Each row has a hidden stage along a path, written after it and counted from one end. A new block has a new path.
[-208   52  255 -181 -124 -215  321  152 -117  246 -139  -92 -235 -202
 -109 -171   78  -14  153   32   52  -91 -153  -92  156  -63  198  182
  -81  242  -43   97 -342  -78  245 -317 -242   49 -262  -91  -71  -18
  -94] | 8
[   5 -142  170    3   14  106   74   89    6  -83  366   57   83  -65
 -233 -241   29 -148 -103   48  -19   84   17  353  -12   86 -129   -2
  -41 -242   29    4  243   74 -265  221   60   84  -68   30   44  -92
  -37] | 10
[ -42 -226  -45   12   50  124    3 -123  -33  -54  266   28   62   11
 -151  -46   23 -113  -75 -118   97   63  -74  206   28   -6   40    1
   10 -142   71  -60   26  172 -179  214  -86 -127   51    9   40 -241
  -22] | 3
[ -47  -14  -66 -217  -90 -198  149  313 -155  -52  132 -193 -185 -244
  298  -79 -237  118  168   68  -53 -171  -99 -316  -58 -142  334  282
 -279  -47  -66  -33 -397   13  115 -162    1  146 -209 -277   14 -270
   42] | 34
[  -4   55   84  -60  -69  -84  150  192 -169  -46   48  -56  -97  -41
  101  -61 -122   46   18   76  -63  -74   39 -143 -112   -9  105   81
 -157  -80  -17    1 -145  -26   31 -112   80  260 -145 -177  -45  -60
   29] | 31
[  73 -131 -127   47   52   86 -105 -182  -90 -265  325  -70  216   23
 -124   46 -122   43  -84   -2  -65  108   19  195 -214   65   47 -147
  -31 -310   67  -42   65  199 -442  259   68   99   41   31  106 -145
   20] | 20
[-173 -101   -8  163  252  118   78 -288   83  -92   94  204  100  192
 -192  -19  -31  -89 -236   -9  156  124  -39  301  180   90 -131  -15
  186  -24   70   78  288   19  -88  178 -179 -212  231  242 -171   70
  -99] | 11
[-193  127  -82  254  214  160  119 -411 -128  -97  -46   36   55  416
 -131  142 -103 -165 -426  -97   44  102  113  285   80  149 -109 -134
   69  -62   59   73  242  137  -61  -15  -73  -46  261  -28 -143   -4
  -19] | 22
[ 158 -281  -73  -47    2   31  -24  162  -43 -232  276  115  271 -172
   -2  -80   20  300  232  367  -69 -121   57 -157 -130  -75  -24   74
 -149 -199  -50 -127 -198 -122 -327  401  207  180   30  374   70  149
 -203] | 17
[   8  -84 -121  -28   14 -161  114  -14 -223  -39 -218   98  106   35
   98  149  -93  414  238  238  140 -113  -35 -395  -65  -20  184  127
   12   72  -57   27 -343 -169  -32  -40  -61   59   23  288 -176  168
 -134] | 28
[  54    0    4 -131 -105 -249   92   99 -130 -199 -146 -135 -141 -162
  226  104 -257  344  216   54   54   12 -169 -404 -194 -119  351  122
  -58    6  -22  -24 -443  -88   73 -103  -44  219  -44  -20  -25   -4
   76] | 31
[  65 -238    7   13  -21   61  -12   20   35 -195    7  126   -6  -61
   83   48   80  172  153   60   76  -52  -58 -276  -50 -208   60   45
  -43   32   42 -208 -382 -110   90  300   33   83  197  243   36   99
 -115] | 1
[  27 -179 -162   86  176  126  -36  -71  -55 -168  334  190  230  140
  -13  -50 -131   32 -127  111   36    8   87  132  -51   88  -89    5
   47 -269   67   -1  303   56 -311  283   88  -28   83  113 -136  -56
  -29] | 33
[ -41   23    2  185   25  -15   68  -30 -119 -132 -395  168  -11  252
  112  252   44  218  104   50  197  -68   18 -323  -64  -52   21   52
    1  156    4  -47 -369 -145  285  -31 -125  123  246  253 -125  183
 -155] | 15
[ -79 -183  -65  130  142  338  -33 -286   89  -73  255  111   37  129
 -119   20  203 -287 -244 -154 -107  -32   89  109   62 -153 -117 -199
  -40  -40  172 -209  -57  163    3  344    8  -42  215  -61   69  -87
  -89] | 3
[ -37 -116   97 -100  -52    9   38   84  -42   92  235   23   76 -184
 -179 -160  202  -50  144  101 -154 -136   31  -17  -60  -70   29  -62
 -115    2   74  -31 -203   39 -112   63  -35  153 -252  -21   63  -16
 -146] | 12
[  13 -122 -176  -85   60   11 -138  -22  -78  -98  509 -102  163 -158
  -32  -30 -123  -51   12   15 -221  -76   42   55 -225   13  156 -105
 -156 -256   85   -2  -51  228 -397   97   49  103 -262 -214  119 -290
   29] | 26
[  54 -176  100  -33  -28 -129  -20  160  146 -317  -82   98 -154 -203
  235   60 -116  293  252   66  155   18 -204 -391  -80 -227  178  164
   -9   99    5 -139 -460 -229  236  193  -48  114  181  280   14  147
  -38] | 2
[ -16  -86  105  -14   52  -26  204    0  -96 -180  269  -28  139  -35
 -228 -240 -215   77 -151  213   83  183  -39  437   76  202  -78  131
   19 -295 -105  115  382  -11 -435  186   91   14   46  234  -53   36
  -31] | 17
[  53 -140   87  239  153   51 -197 -125  242 -407  -77  319   25  132
   57  189  -55  146   25  -71  209  183  -99 -109 -175  -59  -67 -113
  238   16  169  -67  -35 -130  119  310 -134   68  339  368  -88  224
  -15] | 8
[ -54 -120 -156 -124   51  -78  -50   69   -5 -115  322  -12   13 -154
  170 -102 -160   71   91   61  -75 -112  -59 -143  -68 -124  198   90
  -74  -73   86  -36 -114   62  -61   81  -37   37 -120 -111  -50 -155
    6] | 36
[-167   38  281   33   30  -41   61 -138  120  -23   22   53 -187  -21
 -167 -104   11 -173 -125 -162   44  146 -117  171   42  -16   19 -105
  156  138  149   64   49   -2  153  -52 -204   46  -27  -50  -80   70
   43] | 3
[  19  -51  246   -2  -83  -28  -67   31   78  -83   57   55  -78 -117
 -117  -36  125  -43  115 -103  -40   58  -68  -51 -203  -89   55 -166
   39   46  169  -46 -206   10   68   50 -114  242 -128  -37   59   37
    6] | 8
[  47 -220 -270   37  101  100  -64 -191 -101 -233  240   62  198  138
   43   38 -153  129  -61    1  101   57  -29   47  -83  -17   74    6
   75 -246   96  -87  115  149 -279  312    6  -75  183   85  -79 -156
   12] | 36
[  97 -282  -69   41   -1  163  -22 -175  -79 -146  142   47  182   49
 -186   57   99   63   24  -59  107  101  -58   96 -101  -34   23  -83
   40 -200   78 -135  -91  150 -276  350  -40  -26  149  169   82 -129
  -66] | 9
[ -10 -200   50 -127  -17 -106   17  284   49 -110  248    9  -60 -283
   83 -111  -88   69  210   55   70  -54 -153 -101  -34  -88  164  220
 -136  -68  -27  -28 -245  -29   -5   92  -75   16 -122   44   65 -181
  -43] | 7
[  61 -341   15   -2   68  160   61  176  -16  -69  428  205  223  -72
 -163 -234   70  -11   23  205   74  -38   43  220   63   53 -165  146
  -77 -275  -40  -59  185  -12 -333  406  124  -53   18  268    5  -74
 -164] | 7
[-161   31   62  101   63  -24  317 -237 -182   -7 -322   43   -4  245
 -162   52  -39  124 -124   58  261  107  -77  113  204   92    1  113
  122   84  -66   89    9  -72   48  -61 -183  -98  251  268 -201  152
 -121] | 14
[   7  -88  -25 -133   24 -157  -60  146   -9 -186  411  -92   86 -293
   18 -124 -228  122  123  175 -138  -30  -52   15 -170   20  166   55
 -132 -185  -12   63  -67   24 -321   68   50  155 -239    0   72  -87
    2] | 22
[  79 -295   -9  -14   31   29   -5  271   51 -143  144  234   98 -145
  107  -42   78  202  267  236   76 -166  -12 -282  -31 -139  -13  187
 -126  -37  -33 -136 -306 -179   15  303   52   63   61  331    4   76
 -206] | 8
[ -95   23   64  164  151   71   17 -161   68 -310  175  -25  -40  143
  -80    9 -244 -156 -317 -172  107  262  -76  400  -24  124  -38  -26
   67 -214   56   60  301  147 -110  110  -92  -16  202  -39   -6 -158
  105] | 14
[ -74 -137   17  -91   -8  -52  -85  121   67  -61  293  -64 -119 -228
   47  -36  -45 -126  108 -169  -10  -35 -149  -40  -97 -111  219   50
 -118  -29   92  -38 -269  149   47    2 -173    3 -184 -211  120 -341
   37] | 5
[  24 -175 -179    4   65  201  137 -207 -150 -116  220   10  152  128
  -49  -68  -19   27 -177   84  -51   -8   74   79   47  -63  -27  -20
  -35 -224   46 -147   89  111 -253  328  146    6  190   24  -55  -50
  -53] | 35
[-156   96  336    3 -111 -152  276 -170  -90   58 -408  -24 -259   67
 -183  -12   23   46  -25 -138  240  190 -205   24  104  -10  127    8
  202  253   48   74 -158  -94  275 -211 -277   49   70   74 -153  166
   19] | 3
[ 119 -226 -284    5   97  -10   10  -98 -159 -363  171  -55  192   21
  110  150 -357  324    2  106  156  109  -97  -32 -124   48  182  147
  -32 -345  -85  -46  -40   68 -402  283   80  -58  226  214    7 -164
   30] | 27
[ -17   56   88  -45  -83 -126  208   26 -235   13 -164  -23  -54   47
   -3   -1  -80  169   49   86   53  -11  -13 -153  -71   24  127   50
   -8   10  -10   46 -146  -67   16 -148  -19  193  -77  -20 -137   70
    0] | 31
[-115 -178 -267   95  198  119  144 -123 -111  -83   17  117  158  164
   46  102  -26  117  -43  164  135 -135   27  -70  192  -32   -6  194
  -99  -34  -87  -56 -150  -17  -42  188  -50 -200  287  280  -91  -27
 -233] | 15
[ -85  114   83  -44  -45 -184  151  162 -108  -51 -166   -3 -204   -8
  225    4 -153  134   86   49   38  -90  -44 -316  -57  -80  179  142
  -65  120   10   27 -262 -125  292 -220  -68  210  -70 -114 -155   44
   22] | 34
[  55 -258  -68   46   32  184 -116 -103   25 -204  324   12   62   -6
  -67   25   13 -111  -65 -177   39   85  -56  133 -113  -73   43  -74
  -35 -221  116 -161  -58  208 -180  336   -8  -24  114  -33  141 -279
   25] | 3
[-136   39  304  -84  -84  -55   70  127   67   41  202  -67 -246 -201
  -91 -219   44 -255  -40 -129 -111    2  -63  101  -14  -77   72  -35
  -86   76  105    4 -110   45  159 -107  -82  180 -240 -277   56 -101
   46] | 2
[-102   64 -142  -38   -9 -144  181 -104 -242    4 -323  -99  -96   53
  179  245  -93  247  121   51   35 -151  -48 -463  -25 -123  299   92
 -115  180  -44  -24 -577  -51  203 -222 -125   83   43  -22  -87   18
  -78] | 27
[ -17 -171  -50 -189  -59 -137   39  119  -62  -58  194 -128   17 -299
    7  -54  -53  151  256   77  -15  -79 -161 -142  -72 -111  273  136
 -149  -46  -21  -28 -388   55 -125   37 -110   32 -175   15  109 -180
  -74] | 13
[  23 -107   26  -99  -72  -35  -33  207  -67  -34  276  -37   72 -211
  -27  -97   74   24  199  113 -154 -157   31 -102 -171  -72   94    7
 -215  -85   30  -51 -288   46 -127   58   28  221 -249  -60  124 -111
 -105] | 15
[ -77    2  273   37  -27    8  120   32   -2  -16   63   46  -95    8
 -191 -138   40 -151  -92  -84   64  117  -48  227   -3   61  -49  -26
   41  -32   68   50   97   26   25  -11 -101  106  -59  -41  -31  -30
    7] | 8
[  21  -34  -32   86   53  117  212 -279 -174 -146  -96   23   62  225
  -78   62  -73  112 -210   57   42  107   46   27   10   12  -28  -68
   68 -127   18  -68   59   -3 -139  174   92   88  266  109 -123  133
  -11] | 31
[-193   68  111   27   76  -17    7   77   64  -13  221  -23 -139  -47
  -24  -79  -45 -279 -106 -145  -67  -26  -21  146  -17   11   46    0
 -106    5   89   74  -17  127  126 -142 -171   60 -169 -271   19 -227
   14] | 12
[ -84   58  -53  -80  -54 -110  221  -94 -271   67 -175 -136  -75   31
   31   95  -74  129   35   18    0  -78  -33 -231  -25  -46  245   44
  -85   64  -18   12 -346   30   48 -206  -85  101  -70 -128  -77  -55
  -19] | 29
[-134  108  -21   79   95   97  123 -108  -73  -64   76  -31 -126  172
   81   10 -107 -196 -283 -110  -94  -23   83   28    9  -30   12  -47
  -82  -50   87  -27   32  109  125  -61    6  110   57 -305  -85 -122
   61] | 33
[ -15   32   -3   -8 -119 -132  127    5 -219  -70 -353  -77  -63   32
   94  204   20  283  226   54   88  -92  -62 -397 -118 -118  229   63
 -106  146  -34  -66 -599  -72  191 -131 -114  201   57   97    0   71
 -112] | 17

Each row has a hidden stage along a path, written after it and counted from one end. A new block has a new path.
[ 138  123  332  195 -310 -198  157  -46  -90  430  456  305 -759  -87
   82  179 -329 -134  400 -113  155   41  278   56  179   81  441 -138
  -97  185  160 -147  152  -35 -116  -78  162  209  128 -321  116   65
  -58] | 7
[ 321    7   28   90 -226 -260 -376 -250  282 -360 -214  267  215 -311
  248   92 -220  -57  267 -354   15 -402 -428 -259 -402   23  280 -121
 -155 -102  -59  237   86  126  549 -120 -801  109  -20  -42 -321 -106
  -45] | 5
[  91  -38 -115   -8  -93  205  470   14 -312  278   27   39 -387  162
  264  298 -194 -289  -92 -188 -132  300  259   77  339   39 -144  382
 -100  261  -60    0  132   15  -97   76  512 -244  167  -79  -37  -37
  -62] | 3
[-271 -181  214  -46  -17 -327   -7 -164 -240 -239 -230 -131  170   88
 -109  -53  265  113  -40  199 -112 -182  435  -74 -467  -87 -101   99
  356  252  196   22  108   13   58   32 -106  121   14  117   57    9
  -53] | 24
[  61  168 -265 -128   54  -35  -74 -269 -208 -391 -340   -3  397   44
  348  -67  -84  -62  -55 -274 -230 -133 -221  -76 -197   81   63  407
  308   75 -360  288   40   78  389  -24 -225   56  -85   51 -492  177
 -128] | 14
[ -67   78 -229 -283   20 -146  108  203  114  258  162  147 -335 -256
  197   60 -114  -86  101 -437   53  186 -226  180  490 -194  168  -55
 -173  -35 -142  102  233 -128   35   33   90 -167   17 -345 -145 -284
   14] | 24
[  -7  -12 -139  145   59  322  455  -51 -479    9 -175 -174 -146  298
   16  159  -16 -163 -305  273 -280  -65  450   84  106   15 -280  342
   44  489 -170    7  228   62 -257  284  461  -29 -121   59  128  -40
 -138] | 0
[  -8  155 -185 -182   96 -133  280  -91 -328  -49   98   85 -460  -38
  174 -236  210  -83  216 -292  -43  105  -12  126  448  -66  358  134
   54   22 -300  250  284  -91   23   67  297   15 -275 -200 -360  211
 -189] | 15
[ 160 -304 -261 -128  -96  253  250  -61 -128  139   -4  173 -252  220
  403  339 -175 -280  -31 -233   -8  426   16    2  216   58 -146  410
 -209  252  -98   48   77   43   58   35  430 -308  251   -2 -117    8
  -23] | 4
[ 190   96   -4  103  -59 -240 -311 -291  101 -406 -252  189  404 -227
  179  -48 -206  -20  145 -281 -106 -441 -347 -270 -406  115  265   28
   12  -27  -90  237  -11  177  488  -18 -696  198 -113   36 -334   83
 -127] | 14
[-153  138  112 -191  181 -269  267 -188 -539 -274 -269 -154  111  172
  101 -201  305   83  -62   98 -293  -57  254  161 -216  -72   36  276
  550  158  -78  162   52  -59   72   41  108  105  -42   44 -161  161
   98] | 22
[ 172  -36 -300 -185  220   77  281 -174 -355 -226 -230   88  -67  290
  235    4   97  -16 -103   54 -245  229   20  222   89   33   32  362
   94  296 -311  277  143   27   76  153  187   -2 -181   90 -156  247
   94] | 2
[-401 -362   10  -18  -57   38  -82 -195 -204 -192 -211 -225  294  236
  -41   34  186    2 -192  305  -27 -198  524 -198 -459  -20 -374  327
  334  444  115  -91   76   55  -77  123  199   23   89  196   90   22
 -233] | 27
[ 162 -100  248  178 -243 -115  -12   -9   78  265  429  335 -729 -119
   23  155 -191  -80  442   74  276 -101   87   26   95  -15  464 -389
 -281  217  126 -154  243  -69 -163   11   87  257   52 -343  241 -106
  -38] | 7
[-119  261  211  -69  300 -404  196 -195 -393 -435 -330 -167  233 -188
  -53 -301  391  123  -55   82 -375 -465  221   35 -232  -83   93   38
  330  -34  125  171  -30  -15   36  152 -218  148 -231   -6    0   64
   44] | 28
[ -21 -515 -180  -51  -69  336  106  -67  -68 -131  -87  -10  -93   32
  284   69  183 -327   44 -129  137 -108 -166 -279   63 -112 -189  135
 -306  126  -92   21  153   27   19  182  415 -345  168   -7 -167 -269
 -211] | 17
[-141   46 -114 -207  -16 -287 -343  -83  277 -290 -363  -45  576 -411
  203  -40  -38    0  -48 -413  -93 -385 -283 -180 -308 -122 -103   92
  105 -154   -2  207   -6   42  443  -35 -643 -131   38  -24 -320 -290
  -23] | 29
[  34  -10  222  202   51  129  429  151 -274  314   47   10 -217   -6
    1  270 -288 -201 -128  133 -177  -99  249   48   92   46  -60  -11
 -145  299  235 -224   -7   34 -282  236  335    3  226 -171  402 -286
   67] | 15
[ 160   89  -33   62 -209 -289 -365 -278  116 -271  -98  235  136 -102
  163   72 -260   36  224 -223   -2 -203 -128 -158 -365  107  320   35
  103  101 -125  187  133  100  419 -149 -598  296 -100  -33 -281  164
 -167] | 8
[-306  394   48 -248  177 -519   -2   -3 -123  -25  -92  -79   63 -241
  -86 -272  100  222   12  -86 -186 -168  230  265   -7 -111  211   34
  468   56  -20  172  138 -113   62   26 -286  233 -247 -167  -96   53
   62] | 30
[ -43 -131 -279 -255   52 -241  -70  155  227   13   13  195 -199 -260
   32  -34   31   13  145 -357   94  100 -314   78  293 -212  238 -190
 -263   -5 -163  235  358  -62  184   79 -215  -60 -191 -206 -184 -234
  -60] | 20
[  28  -76 -379 -314  296  141  320  -74 -334 -249 -203   -7   15  104
  366  -99  238 -145  -98 -209 -189  140 -267   88  291  -98  -22  323
   -7   48 -332  248   83  -38   68  188  387 -239  -60  -40 -300   15
   -4] | 21
[ 112 -335   -7  108   13  227  311   20 -107  119  108  149 -327  -65
  159  150  -36 -319   73 -133   46  -45  -62 -187  268    3   -1    3
 -494  130  118  -68   50   72 -133  258  419 -235  136 -103  103 -185
 -137] | 16
[-114 -211  -40 -148   75   61  106   -4  -41  125 -120   28  251   56
  239  257 -204 -112 -227  -56 -128  120  103  -12 -118   40 -306  333
   22  235  201  -98 -194   64    1  118  170 -216  367   41  151 -135
  141] | 27
[-213 -336 -148  163 -283  238 -440 -265  -49 -333 -155 -134  157  337
  -42   74   -8   36    6  521  182 -420  310 -203 -628    1 -106   97
  348  647 -302  -52  415   27  -12   38  -28  412 -120   91  -16    1
 -389] | 6
[  86  -13  187  272 -135  136  393  113 -243  283  249   36 -627 -104
   13  296 -160 -277   94   29  -19 -145  312  -59  297  -26   80 -172
 -341  203  189 -255  200  -45 -377  141  460   -2  124 -347  359 -317
 -199] | 10
[  13 -479   11  -33  -30  174  -12   27  161  -99   -4   59  -96 -211
  206  120  161 -226  105  -25  182 -319 -273 -228  -26 -214 -112 -237
 -464   14  142 -103   65  -30  -68  199  174 -280  248 -156  145 -543
    1] | 25
[-102  -63  115  -43   50 -144  160 -200 -421 -125 -188  -35   95  289
   55   -6   47   35  -61  177 -197   58  379   57 -330   92   -9  331
  424  364   26   51   24   44   60   41  111  167   53  128  -24  246
   13] | 15
[ 146 -104  -25    8   28  105  318   81 -196  204 -168   80   14  208
  162  484 -399 -128 -271   56 -274  292  230  149  -66  102 -226  280
  -37  388  136  -79  -24   75  -34   86  139  -77  299    7  289 -150
  198] | 5
[ 135 -166 -218  -36 -138  245  348  -62 -177  246   46  139 -343  172
  345  284 -214 -318  -39 -298  -38  353  116   -8  338   71 -144  448
 -215  240 -114   66  110   75   25   73  455 -322  164   -2 -175   45
 -101] | 2
[ 175 -385  325  214 -256  -97 -341 -249  202  -64  146  345 -236   66
    0   51 -108   58  403  402  323 -342    5  -84 -554   43  334 -323
  -85  389  115  -66  137   64   79   50 -289  381   60    8  183   16
  129] | 3
[ 215  120  -23  109 -206 -242 -327 -342  101 -314 -204  223  256 -105
  194   23 -273   -2  178 -259  -55 -304 -186 -196 -411  138  261  135
  109   82 -164  269   84  170  513 -105 -682  237 -134   76 -397  208
 -130] | 4
[ 232 -521  -18   64 -153  307   57  -83   24 -141   49  145 -312  -53
  345  266   89 -343  209  -50  190 -162 -218 -287   -2  -89  -27 -139
 -534   68   78 -119  102  -10  -58  103  331 -258  296 -168   98 -390
 -109] | 10
[  82 -483  159  101  -48  136   73   21  114  -35  -13  105  -58 -195
  154  205   34 -254   70  -18  108 -315 -198 -288 -107 -123 -123 -222
 -514   42  295 -152  -34   57  -52  218  118 -264  320  -92  239 -503
   25] | 23
[ -67 -293   47   -6 -177   74  -95 -241 -190  -13  -98   58  185  394
  238  255 -241  -67  -49  168   -5  143  297  -84 -503  175 -154  427
  341  483   40 -101  -57   90  113  -58  144  102  348  153   -2  173
  -13] | 12
[   1 -211   77   21  -22 -175 -260  -42  122  -65  172  242 -303  -18
 -114  -60    9  153  317  331  231 -209  -22   92 -206  -68  429 -411
  -42  340  -36  -18  303  -70  -67  101 -170  443 -164 -186  206  -50
   15] | 13
[ 154 -320 -190  -31  192  -57  142  106  -21 -145 -353  114  154  102
  -93  414 -137   42 -297  143 -302  212  139   76 -150    5 -182   24
 -279  365  162   72  149  110   36  190 -229    6  -41   90  392 -187
   97] | 5
[-223 -255  221  -99 -341 -178 -236   98  242  180  196   37 -359 -224
   69  -11   79  -50  362  -34  403 -264  -61  -23 -140 -316  145 -372
   26   79   30  -98  345 -187   33  -70  -32    3  233 -305  -52 -536
   28] | 22
[ 252 -536   28   97 -143  209  -41   25  183 -116  -64  163 -157 -109
  207  388  -49 -240  115   55  136 -199 -219 -223 -180 -116  -82 -280
 -557  131  179 -136  124   12   -7  110   14 -172  302 -147  280 -557
   32] | 7
[-206 -107 -354 -181   93  -33 -189   59  107 -146 -315  -61  477    2
   36  155 -172   65 -296  -55 -152  -36  -61   -1 -189  -77 -227  182
  119  282 -154  111  162   51  170  106 -272   19  -39   29  -31 -216
  -81] | 24
[ -72 -119 -130 -199   91 -140  -52  -98 -164 -117 -260   55  297  282
  115  130 -148  114 -152  110 -181  238  147  153 -359   80  -47  323
  375  399  -77  105   47   38  193   -1 -130  165   78  116  -24  146
  125] | 14
[-129   63  -74 -128  -45   25  249   74 -138  302  293   59 -513  -99
  199  -15  -20 -175  148 -230  105   60   33  101  479 -126  148   45
  -61   86 -121  -30  197 -127 -177   86  489 -112   57 -321  -95 -131
 -110] | 24
[   9 -296 -178 -278  102 -363  -63    3  161 -201 -182  208   68 -172
   68   26  145   47   66 -347  -34  173 -227  -38    8 -141   89  -42
 -239  -44   66  261  151   39  323   48 -341 -157  -67   11 -147 -101
   24] | 22
[  23 -175   99   98 -115  -39 -234 -254  -47  -20   25  210  -41  355
  -18   40 -213  161  118  507  103  -88  245  135 -515  134  191   67
  316  631 -111    6  152   71   37   68 -142  485  -57  123  115  278
  120] | 2
[ 123  242 -499 -279   43  -31    3   58   36  -56  -75  128  -70 -185
  371   90 -219 -116   31 -558 -109  162 -416  124  404  -74  200  156
  -81  -55 -444  276  259  -71  259  -45 -110  -90 -123 -293 -412 -126
 -119] | 12
[-268 -124  -71  -18 -239   56  -40 -144 -257   22 -165 -176  -16  425
  -15   96  -35   49 -131  338  -10   33  587  120 -358  -27 -232  384
  551  627 -244   33  369  -15    1  -12  142  186  -24  138  -97   73
 -118] | 1
[ 108   87   13  110  123  149  437   41 -419  140  -95   -4  -36  179
  128  374 -343 -160 -273  103 -363  122  305  101   45  144 -132  267
   12  358  109 -143  -61   60 -202  152  331   31  196  -91  328  -66
   34] | 11
[ 287   -2 -281  -79   31  -13   12   83  217  -55  -25  252 -295 -276
  162   75  -94  -88  151 -259   22  -96 -440  104  319 -155  262 -241
 -457    0 -262  244  336  -26  145  136 -253  -46 -228 -242 -119 -303
   39] | 2
[   2 -300 -351 -297  138 -100   94  125   25 -135 -277   62   55  -35
  112  193   73  -45 -132 -261 -138  306 -110   51  116 -138 -120  100
 -212  100  -48  200  235   -7  183   80  -80 -232  -16  -29  -56 -239
  -13] | 14
[ 221 -413   99   32 -349  -44 -530 -206  405 -145  216  390 -261 -130
  286  102 -103  -65  553   13  474 -292 -407 -199 -376  -58  403 -390
 -258  112  -29  -43  175  -36  221 -105 -285  190  195 -205  -61 -200
   13] | 9
[ 114   61 -161 -181 -138 -298 -287 -188  208 -205 -140  238  186 -273
  353  -94 -147  -71  256 -630   47  -96 -501 -152  -95   -9  290  123
   19 -172 -230  346   90   70  608 -138 -548  -51  -25  -55 -633   35
  -75] | 16
